Where the symbols take the elements:
LB: p>TR, b>TT, l>TQ, g>RQ, r>BR, d>RZ, s>JQ
GR: p>DM, b>MN, l>DQ, g>JP, r>HN, d>HB, s>DT
TJ: p>JH, b>NJ, l>NB, g>ZP, r>NF, d>LJ, s>SZ
MB: p>LF, b>SR, l>QL, g>QP, r>PB, d>BB, s>HP
HG: p>MT, b>BL, l>PJ, g>LJ, r>JZ, d>ZP, s>CQ
NJ: p>RD, b>TJ, l>ZF, g>SM, r>SN, d>DT, s>HB
RQ: p>CF, b>HF, l>TP, g>LB, r>TC, d>CT, s>HJ
SZ: p>BQ, b>HB, l>JB, g>ZM, r>NL, d>MN, s>TJ
LL: p>QL, b>TZ, l>LF, g>DS, r>BZ, d>HS, s>PZ
FG: p>TQ, b>CC, l>TR, g>ZQ, r>CQ, d>LQ, s>JZ
ZT: p>QM, b>SF, l>DT, g>GJ, r>HR, d>ZF, s>DQ
QP: p>CN, b>TH, l>CH, g>MB, r>NZ, d>GD, s>QF
TC: p>FD, b>ZC, l>LS, g>BR, r>RQ, d>FC, s>CG
JH: p>TJ, b>RD, l>JJ, g>DL, r>LZ, d>RC, s>BQ
QM: p>ZT, b>CG, l>QQ, g>BC, r>JN, d>LT, s>ZC
CM: p>PC, b>MG, l>ZP, g>NB, r>MF, d>PJ, s>PH
QF: p>SC, b>NH, l>TD, g>HP, r>HL, d>ZL, s>QP
CC: p>GD, b>FG, l>DC, g>HN, r>JP, d>CN, s>TL
LM: p>NZ, b>ZM, l>QJ, g>HB, r>CN, d>JP, s>SM
HC: p>MG, b>PC, l>HL, g>LT, r>TD, d>BC, s>HQ
MM: p>JQ, b>SL, l>JZ, g>JF, r>PJ, d>MF, s>TR
HL: p>SM, b>DL, l>HC, g>RD, r>QF, d>NM, s>NZ
TZ: p>CT, b>LL, l>NL, g>FH, r>JB, d>CF, s>PQ
RZ: p>FH, b>CH, l>TH, g>CT, r>MD, d>LB, s>FL
QD: p>BZ, b>FC, l>PB, g>HQ, r>QL, d>ZC, s>LT
TH: p>LQ, b>QP, l>RZ, g>SR, r>DR, d>TQ, s>NH
FS: p>ZS, b>GP, l>HJ, g>CJ, r>RC, d>LZ, s>TP
NL: p>SR, b>LF, l>TZ, g>LQ, r>SZ, d>ZQ, s>NF
SM: p>HL, b>ZP, l>MG, g>NJ, r>SC, d>BL, s>LM
RD: p>NJ, b>JH, l>LT, g>HL, r>HP, d>QQ, s>PB
JJ: p>NB, b>LT, l>JH, g>PC, r>BF, d>CG, s>FC
NZ: p>LM, b>DR, l>HQ, g>PB, r>QP, d>GS, s>HL
MF: p>FL, b>LP, l>FR, g>PQ, r>CM, d>MM, s>FH
LS: p>MN, b>DM, l>TC, g>GH, r>TP, d>BQ, s>RC
SC: p>QF, b>FR, l>LP, g>SN, r>SM, d>TL, s>CN
GP: p>CZ, b>FS, l>JN, g>ZL, r>QQ, d>HP, s>BB
TP: p>ZQ, b>BB, l>RQ, g>TQ, r>LS, d>SR, s>FS
LF: p>MB, b>NL, l>LL, g>CN, r>HB, d>HN, s>SN
BQ: p>SZ, b>PB, l>FC, g>DR, r>SR, d>LS, s>JH
FR: p>NH, b>SC, l>MF, g>NF, r>ZP, d>JZ, s>LQ
SL: p>HH, b>MM, l>TL, g>HR, r>GJ, d>LP, s>DC
LT: p>ZF, b>JJ, l>RD, g>HC, r>ZR, d>QM, s>QD
JB: p>FC, b>BZ, l>SZ, g>PH, r>TZ, d>FD, s>NB
DR: p>ZM, b>NZ, l>MD, g>BQ, r>TH, d>GH, s>DL
ZP: p>DL, b>SM, l>CM, g>TJ, r>FR, d>HG, s>ZM
RC: p>LJ, b>QQ, l>CG, g>MT, r>FS, d>JH, s>LS
BC: p>GJ, b>MQ, l>NM, g>QM, r>HH, d>HC, s>CD
CQ: p>GH, b>JP, l>MR, g>MN, r>FG, d>ZM, s>HG
LJ: p>RC, b>DT, l>SF, g>HG, r>ZS, d>TJ, s>MN
BB: p>HN, b>TP, l>HF, g>GD, r>DM, d>MB, s>GP
ZF: p>LT, b>NB, l>NJ, g>MG, r>PZ, d>ZT, s>BZ
FH: p>RZ, b>DS, l>LQ, g>TZ, r>PH, d>TR, s>MF
CJ: p>JZ, b>ZL, l>JQ, g>FS, r>MT, d>NH, s>TQ
NB: p>JJ, b>ZF, l>TJ, g>CM, r>PQ, d>SF, s>JB
NM: p>BL, b>MT, l>BC, g>QQ, r>ZL, d>HL, s>GS
MG: p>HC, b>CM, l>SM, g>ZF, r>LP, d>GJ, s>QJ
PB: p>HB, b>BQ, l>QD, g>NZ, r>MB, d>DM, s>RD
HJ: p>JF, b>JN, l>FS, g>JQ, r>CG, d>BF, s>RQ
LZ: p>NF, b>HP, l>BF, g>NH, r>JH, d>FS, s>SR
ZL: p>TL, b>CJ, l>HH, g>GP, r>NM, d>QF, s>GD
QL: p>LL, b>CT, l>MB, g>CH, r>QD, d>HF, s>ZR
GD: p>CC, b>TQ, l>TT, g>BB, r>GS, d>QP, s>ZL
FD: p>TC, b>DQ, l>MN, g>MR, r>CF, d>JB, s>SF
CT: p>TZ, b>QL, l>SR, g>RZ, r>FC, d>RQ, s>BF
DC: p>TT, b>TR, l>CC, g>HS, r>PP, d>DS, s>SL
ZQ: p>TP, b>HN, l>CF, g>FG, r>MN, d>NL, s>ZS
PJ: p>MQ, b>GJ, l>HG, g>SF, r>MM, d>CM, s>MR
BL: p>NM, b>HG, l>GJ, g>DT, r>TL, d>SM, s>JP
JQ: p>MM, b>HH, l>CJ, g>HJ, r>MQ, d>FL, s>LB
JN: p>HR, b>HJ, l>GP, g>HH, r>QM, d>ZR, s>HF
JF: p>HJ, b>HR, l>ZS, g>MM, r>SF, d>PQ, s>CF
TL: p>ZL, b>JZ, l>SL, g>CZ, r>BL, d>SC, s>CC
HR: p>JN, b>JF, l>CZ, g>SL, r>ZT, d>PZ, s>HS
HH: p>SL, b>JQ, l>ZL, g>JN, r>BC, d>TD, s>TT
TR: p>LB, b>DC, l>FG, g>CF, r>MR, d>FH, s>MM
GJ: p>BC, b>PJ, l>BL, g>ZT, r>SL, d>MG, s>PP
CG: p>SF, b>QM, l>RC, g>MQ, r>HJ, d>JJ, s>TC
HS: p>HF, b>CF, l>HN, g>DC, r>DQ, d>LL, s>HR
DQ: p>ZC, b>FD, l>GR, g>PP, r>HS, d>BZ, s>ZT
SF: p>CG, b>ZT, l>LJ, g>PJ, r>JF, d>NB, s>FD
CF: p>RQ, b>HS, l>ZQ, g>TR, r>FD, d>TZ, s>JF
HN: p>BB, b>ZQ, l>HS, g>CC, r>GR, d>LF, s>CZ
JZ: p>CJ, b>TL, l>MM, g>ZS, r>HG, d>FR, s>FG
DS: p>CH, b>FH, l>CN, g>LL, r>QJ, d>DC, s>LP
CN: p>QP, b>LQ, l>DS, g>LF, r>LM, d>CC, s>SC
FL: p>MF, b>TD, l>NH, g>BF, r>PC, d>JQ, s>RZ
PH: p>MD, b>QJ, l>ZM, g>JB, r>FH, d>MR, s>CM
SR: p>NL, b>MB, l>CT, g>TH, r>BQ, d>TP, s>LZ
FC: p>JB, b>QD, l>BQ, g>MD, r>CT, d>TC, s>JJ
HB: p>PB, b>SZ, l>BZ, g>LM, r>LF, d>GR, s>NJ
ZM: p>DR, b>LM, l>PH, g>SZ, r>LQ, d>CQ, s>ZP
HQ: p>QJ, b>MD, l>NZ, g>QD, r>CH, d>CD, s>HC
MT: p>HG, b>NM, l>MQ, g>RC, r>CJ, d>DL, s>GH
GH: p>CQ, b>GS, l>BR, g>LS, r>TQ, d>DR, s>MT
DL: p>ZP, b>HL, l>PC, g>JH, r>NH, d>MT, s>DR
TD: p>LP, b>FL, l>QF, g>ZR, r>HC, d>HH, s>CH
GS: p>JP, b>GH, l>CD, g>DM, r>GD, d>NZ, s>NM
SN: p>HP, b>NF, l>PZ, g>SC, r>NJ, d>CZ, s>LF
BF: p>PQ, b>ZR, l>LZ, g>FL, r>JJ, d>HJ, s>CT
DT: p>QQ, b>LJ, l>ZT, g>BL, r>CZ, d>NJ, s>GR
QQ: p>DT, b>RC, l>QM, g>NM, r>GP, d>RD, s>DM
PC: p>CM, b>HC, l>DL, g>JJ, r>FL, d>MQ, s>MD
MD: p>PH, b>HQ, l>DR, g>FC, r>RZ, d>BR, s>PC
HP: p>SN, b>LZ, l>ZR, g>QF, r>RD, d>GP, s>MB
LP: p>TD, b>MF, l>SC, g>PZ, r>MG, d>SL, s>DS
QJ: p>HQ, b>PH, l>LM, g>BZ, r>DS, d>PP, s>MG
DM: p>GR, b>LS, l>ZC, g>GS, r>BB, d>PB, s>QQ
TT: p>DC, b>LB, l>GD, g>HF, r>CD, d>CH, s>HH
LQ: p>TH, b>CN, l>FH, g>NL, r>ZM, d>FG, s>FR
JP: p>GS, b>CQ, l>PP, g>GR, r>CC, d>LM, s>BL
CZ: p>GP, b>ZS, l>HR, g>TL, r>DT, d>SN, s>HN
TQ: p>FG, b>GD, l>LB, g>TP, r>GH, d>TH, s>CJ
CD: p>PP, b>BR, l>GS, g>ZC, r>TT, d>HQ, s>BC
MR: p>BR, b>PP, l>CQ, g>FD, r>TR, d>PH, s>PJ
PP: p>CD, b>MR, l>JP, g>DQ, r>DC, d>QJ, s>GJ
BR: p>MR, b>CD, l>GH, g>TC, r>LB, d>MD, s>MQ
PZ: p>ZR, b>PQ, l>SN, g>LP, r>ZF, d>HR, s>LL
PQ: p>BF, b>PZ, l>NF, g>MF, r>NB, d>JF, s>TZ
BZ: p>QD, b>JB, l>HB, g>QJ, r>LL, d>DQ, s>ZF
MQ: p>PJ, b>BC, l>MT, g>CG, r>JQ, d>PC, s>BR
NF: p>LZ, b>SN, l>PQ, g>FR, r>TJ, d>ZS, s>NL
ZR: p>PZ, b>BF, l>HP, g>TD, r>LT, d>JN, s>QL
ZS: p>FS, b>CZ, l>JF, g>JZ, r>LJ, d>NF, s>ZQ
ZC: p>DQ, b>TC, l>DM, g>CD, r>HF, d>QD, s>QM
CH: p>DS, b>RZ, l>QP, g>QL, r>HQ, d>TT, s>TD
MN: p>LS, b>GR, l>FD, g>CQ, r>ZQ, d>SZ, s>LJ
HF: p>HS, b>RQ, l>BB, g>TT, r>ZC, d>QL, s>JN
NH: p>FR, b>QF, l>FL, g>LZ, r>DL, d>CJ, s>TH

In the rows, 156 stands for zero.

The rows follow the links: the fewer symbols apart two elements are, the more alike their rows tend to be.

Each row is also shifted at random along 3 hidden directions that mean nothing.

The rows of 90 elements, shuffled:
Each row stands for one element.
1: [ 156  164  195  157  144  157  166  125  176  166  132  180  156  135  161  184  179  158  142  135  147  150  158  172  151]
2: [ 175  129  159  150  140  150  137  177  126  135  155  155  173  152  161  157  138  181  170  169  164  155  137  184  171]
3: [ 161  136  157  129  169  160  166  181  164  149  160  160  170  149  147  138   97  169  161  173  175  171  171  177  167]
4: [ 159  129  160  183  143  157  160  170  125  140  178  141  158  165  151  164  112  160  160  147  134  161  128  169  179]
5: [ 153  177  165  137  169  167  181  174  161  185  155  160  159  175  154  145  176  151  140  148  168  175  172  147  180]
6: [ 175  130  166  145  179  200  175  180  160  160  147  171  146  148  181  200  153  144  172  172  144  150  171  136  156]
7: [ 167  159  145  150  177  159  141  208  145  162  153  149  137  178  146  158  154  158  143  152  147  145  171  154  159]
8: [ 159  127  175  168  134  159  151  187  125  141  180  135  160  166  156  134   67  171  166  164  158  177  134  186  204]
9: [ 153  157  149  165  169  180  158  122  158  148  155  139  151  160  185  155  172  120  167  189  145  162  145  147  134]
10: [ 163  127  147  174  143  161  170  192  136  134  157  178  151  141  154  183  223  149  157  154  157  143  161  156  154]
11: [ 168  135  155  167  136  167  158  193  159  160  171  170  173  120  164  157  238  154  175  142  160  147  165  163  164]
12: [ 145  155  135  130  175  124  147  108  154  138  164  158  166  164  151  135   66  162  164  187  153  166  137  179  159]
13: [ 144  126  149  172  151  161  158  202  141  137  181  136  159  132  139  173  161  161  165  143  140  149  160  180  149]
14: [ 184  156  189  141  170  182  161  179  131  182  152  156  145  155  178  196  211  151  151  152  159  157  176  141  157]
15: [ 161  151  158  157  170  150  149   84  152  130  142  179  156  147  159  186  174  149  163  184  134  160  148  153  110]
16: [ 157  180  165  160  129  165  192  164  168  192  159  168  163  146  173  151  225  161  152  136  169  145  169  139  170]
17: [ 155  139  146  146  164  172  155  191  133  166  142  155  128  176  142  169  190  173  140  150  141  138  169  154  159]
18: [ 131  143  142  179  120  173  154  142  145  152  188  133  158  153  147  104  154  152  157  139  135  174  133  164  173]
19: [ 158  124  185  159  169  149  143  179  160  124  140  174  154  128  177  249   94  159  176  161  139  125  158  160  126]
20: [ 139  129  169  149  130  178  164  151  168  142  158  168  172  137  164  161  154  157  185  149  143  155  137  165  164]
21: [ 139  167  153  141  175  136  160  150  162  163  125  148  157  180  127  154  103  165  136  173  163  156  159  157  143]
22: [ 124  167  140  177  154  134  159  103  165  152  156  172  165  175  109  165  116  178  124  122  143  157  140  161  160]
23: [ 162  162  123  162  167  151  149  133  142  165  154  131  141  208  138  115  129  161  128  170  151  180  135  145  179]
24: [ 160  167  182  153  158  155  130  208  143  155  156  105  153  164  153   96  127  182  136  155  174  171  174  187  169]
25: [ 157  163  154  144  149  134  166  220  160  148  178  147  177  146  154  125  140  171  167  147  183  151  178  165  162]
26: [ 159  198  181  155  138  137  167  143  172  157  159  153  167  167  161  156  129  169  148  142  172  148  150  138  153]
27: [ 165  154  143  167  163  125  155  185  166  135  151  185  173  130  153  204  106  150  182  153  176  120  157  150  150]
28: [ 174  151  175  149  183  155  167  182  178  164  125  199  154  154  146  264  141  166  152  132  150  106  162  154  155]
29: [ 162  155  175  150  165  195  150  134  144  170  141  163  144  175  156  203  143  155  136  164  148  165  153  141  163]
30: [ 155  162  157  158  150  164  134  149  126  161  150  119  130  182  165  131  144  146  145  181  143  155  156  146  151]
31: [ 175  154  135  136  192  158  170  202  154  142  152  166  165  161  157  168  144  153  158  154  165  155  175  148  156]
32: [ 144  165  139  143  185  161  166  142  162  176  144  174  145  176  136  138  219  145  145  147  147  156  179  150  139]
33: [ 165  152  154  187  137  140  147  183  121  150  140  136  127  165  164  128  170  173  148  138  157  149  141  173  142]
34: [ 151  181  170  155  144  126  153  175  182  158  135  156  160  147  143  197  109  168  133  119  159  131  173  163  142]
35: [ 155  140  153  152  147  141  163  149  171  141  161  170  180  142  147  148  100  166  170  155  170  170  159  185  178]
36: [ 169  174  118  146  183  146  162  114  152  159  190  164  154  157  203  120  203  143  175  172  162  178  160  130  144]
37: [ 169  178  167  140  179  155  155  175  165  173  151  154  147  170  188  158  129  160  148  164  174  158  164  142  171]
38: [ 189  137  109  156  147  126  145  227  136  152  183  147  152  148  156  130  169  170  170  143  198  148  171  184  178]
39: [ 145  160  192  145  174  189  167  140  175  162  134  157  153  162  152  188  148  160  132  152  121  159  155  157  135]
40: [ 155  183  161  158  167  122  158   53  177  159  140  189  160  157  151  187  156  155  142  140  154  145  151  162  127]
41: [ 175  182  173  146  178  174  185  193  184  182  152  171  142  164  159  185  164  142  156  146  158  157  180  126  175]
42: [ 181  179  159  126  183  148  157  141  173  173  141  170  146  161  156  198  208  162  146  166  179  139  161  142  142]
43: [ 142  165  146  137  176  182  188  154  160  172  167  165  172  154  157  147  188  133  154  162  154  161  153  138  158]
44: [ 168  182  161  161  177  152  156  170  163  169  145  157  146  183  171  191  123  150  142  160  151  139  170  131  162]
45: [ 141  156  156  179  128  170  165  142  153  163  161  139  155  160  129  145  157  157  138  137  141  159  138  164  166]
46: [ 151  194  147  136  168  166  177  158  166  173  157  139  155  170  167  122  236  143  149  161  184  162  154  130  155]
47: [ 150  139  175  149  145  150  148  220  156  120  158  130  159  133  153  155  108  164  163  148  155  156  153  185  145]
48: [ 159  170  135  138  185  161  180  221  179  163  154  168  159  127  166  161  227  152  172  161  188  138  190  147  153]
49: [ 151  133  108  181  163  135  149  106  150  125  154  176  152  157  132  134  164  155  168  157  138  160  151  166  153]
50: [ 161  184  167  136  169  142  159  126  146  161  146  157  152  188  149  155   75  171  158  166  158  168  142  148  176]
51: [ 149  170  175  143  152  137  174   40  191  173  129  202  169  155  136  190  165  156  131  137  153  169  138  158  139]
52: [ 152  144  177  142  161  189  160  167  145  159  158  148  158  157  176  140  158  143  169  175  142  181  173  149  167]
53: [ 140  183  164  154  145  116  157  181  174  149  153  160  152  149  146  165  146  162  159  136  187  135  158  164  147]
54: [ 161  166  146  175  156  124  156  153  146  181  154  149  166  192  147  154  110  184  146  161  167  144  126  166  188]
55: [ 167  140  190  137  164  178  154  201  161  152  145  140  132  157  140  178  134  164  121  168  137  161  182  164  161]
56: [ 156  144  171  153  179  175  155  225  140  135  153  139  148  128  158  156  122  160  163  172  167  163  195  175  137]
57: [ 165  171  183  127  175  173  181  160  184  182  139  190  156  153  150  186  194  162  157  137  169  140  195  144  153]
58: [ 156  191  156  150  172  172  179  174  189  198  133  170  149  145  169  186  207  132  155  147  163  136  179  124  127]
59: [ 190  134  182  139  164  142  133  199  148  133  164  121  145  143  167  159   71  178  160  186  168  164  164  180  155]
60: [ 158  176  136  138  174  144  148   65  175  169  147  162  155  160  147  115  186  157  137  159  162  177  152  156  130]
61: [ 158  177  129  178  145  137  163   95  155  169  156  172  144  181  152  159  186  143  144  140  154  155  152  136  162]
62: [ 160  156  136  149  169  153  169  131  153  177  160  159  164  157  175  140  156  135  171  171  157  170  154  135  172]
63: [ 147  133  161  152  183  163  157  126  142  138  141  183  160  155  147  173  150  145  162  183  128  169  150  165  148]
64: [ 146  149  146  159  168  154  178  195  169  139  162  171  163  142  144  180  165  153  163  158  165  146  176  177  163]
65: [ 153  160  135  156  186  148  153  155  168  147  181  146  149  161  144   89  134  169  165  180  178  166  168  175  153]
66: [ 139  152  122  145  168  161  168   68  167  167  175  155  179  172  142   97  136  149  165  181  154  186  126  155  164]
67: [ 170  160  113  170  141  116  143  237  145  158  156  133  138  176  152  135  172  154  154  142  178  132  159  170  158]
68: [ 142  163  147  171  161  168  138  171  143  162  141  146  113  168  147  138  218  149  145  160  167  159  151  166  147]
69: [ 160  167  154  151  195  134  150  146  169  161  121  174  147  174  153  199  161  160  143  165  163  144  159  138  130]
70: [ 134  190  170  161  139  147  161  213  170  156  157  133  167  174  148  156   96  158  161  139  171  148  138  149  175]
71: [ 144  136  133  139  182  161  163  178  157  139  167  157  168  166  126  129  110  165  166  174  148  166  159  166  166]
72: [ 128  163  139  179  144  158  169  127  163  166  157  164  162  180  124  138   98  178  129  143  140  163  147  149  175]
73: [ 141  164  132  169  131  142  174  156  148  164  188  151  182  152  155   87  156  180  169  148  181  179  151  158  184]
74: [ 146  140  143  163  164  191  158  148  137  152  157  133  160  162  163  107  182  146  160  168  140  179  151  153  170]
75: [ 157  161  177  169  156  190  157  188  157  165  153  140  143  154  165  161  208  133  146  147  171  146  174  150  134]
76: [ 152  167  209  140  148  177  150  132  157  156  151  149  148  176  157  150   80  161  139  167  139  173  149  154  174]
77: [ 159  151  168  177  138  152  160  135  159  158  151  154  144  152  141  170  163  166  125  130  139  150  158  165  154]
78: [ 163  156  176  144  153  166  142  162  133  181  145  134  134  170  180  152  167  146  144  167  152  160  147  157  161]
79: [ 155  169  151  135  177  165  165  114  185  149  150  187  161  156  174  179  174  120  183  174  142  153  153  139  113]
80: [ 135  163  134  161  163  137  154  181  182  135  165  161  176  137  136  152  148  163  171  142  159  143  166  152  143]
81: [ 158  161  150  152  143  150  159  117  166  131  179  176  180  154  155  178  126  147  184  146  158  165  148  148  173]
82: [ 181  143  152  129  187  138  167  223  146  143  156  166  162  158  158  171  140  183  164  168  183  148  179  172  175]
83: [ 151  151  113  162  187  134  138  124  143  138  168  150  164  167  144  118  177  150  167  187  149  165  158  163  139]
84: [ 151  136  185  145  167  166  153  101  161  153  154  169  170  138  148  134  141  155  154  179  153  176  150  173  146]
85: [ 162  113  168  144  163  192  151  187  139  142  162  127  158  151  137  135  154  155  153  184  146  178  168  164  159]
86: [ 141  151  140  169  148  171  189  187  174  164  168  179  178  132  156  165  204  143  188  135  161  145  172  134  166]
87: [ 189  128  144  144  188  171  154  191  131  157  153  161  151  156  160  149  166  148  154  186  157  153  161  181  150]
88: [ 175  154  190  142  173  161  138  157  155  165  146  146  125  148  173  196  148  161  146  153  152  141  150  180  140]
89: [ 177  138  197  142  178  191  165  144  151  170  142  185  172  134  185  216  149  143  181  171  134  157  170  150  163]
90: [ 180  135  201  129  161  183  159  207  163  177  147  162  151  154  153  168  162  165  133  151  162  154  178  159  157]

Some elements, each with its row:
ZS 52
JH 71
GR 81
JB 25
QM 79
NF 84
JQ 75
LF 2
PZ 59
MT 41
HQ 67
CQ 16
GJ 37
QL 19
CH 33
NM 23
LJ 66
FR 90
SL 78
SN 87
SR 13
ZF 12
FC 80
LP 88
MG 42
PC 21
MN 73

Row, symbols taken left to right, then the row they reach:
24 g s l: 11
44 s b d: 34
35 s l: 65
5 l d d: 46
4 b p b: 8
77 s l l: 55
18 b d r: 49
3 g r s: 1

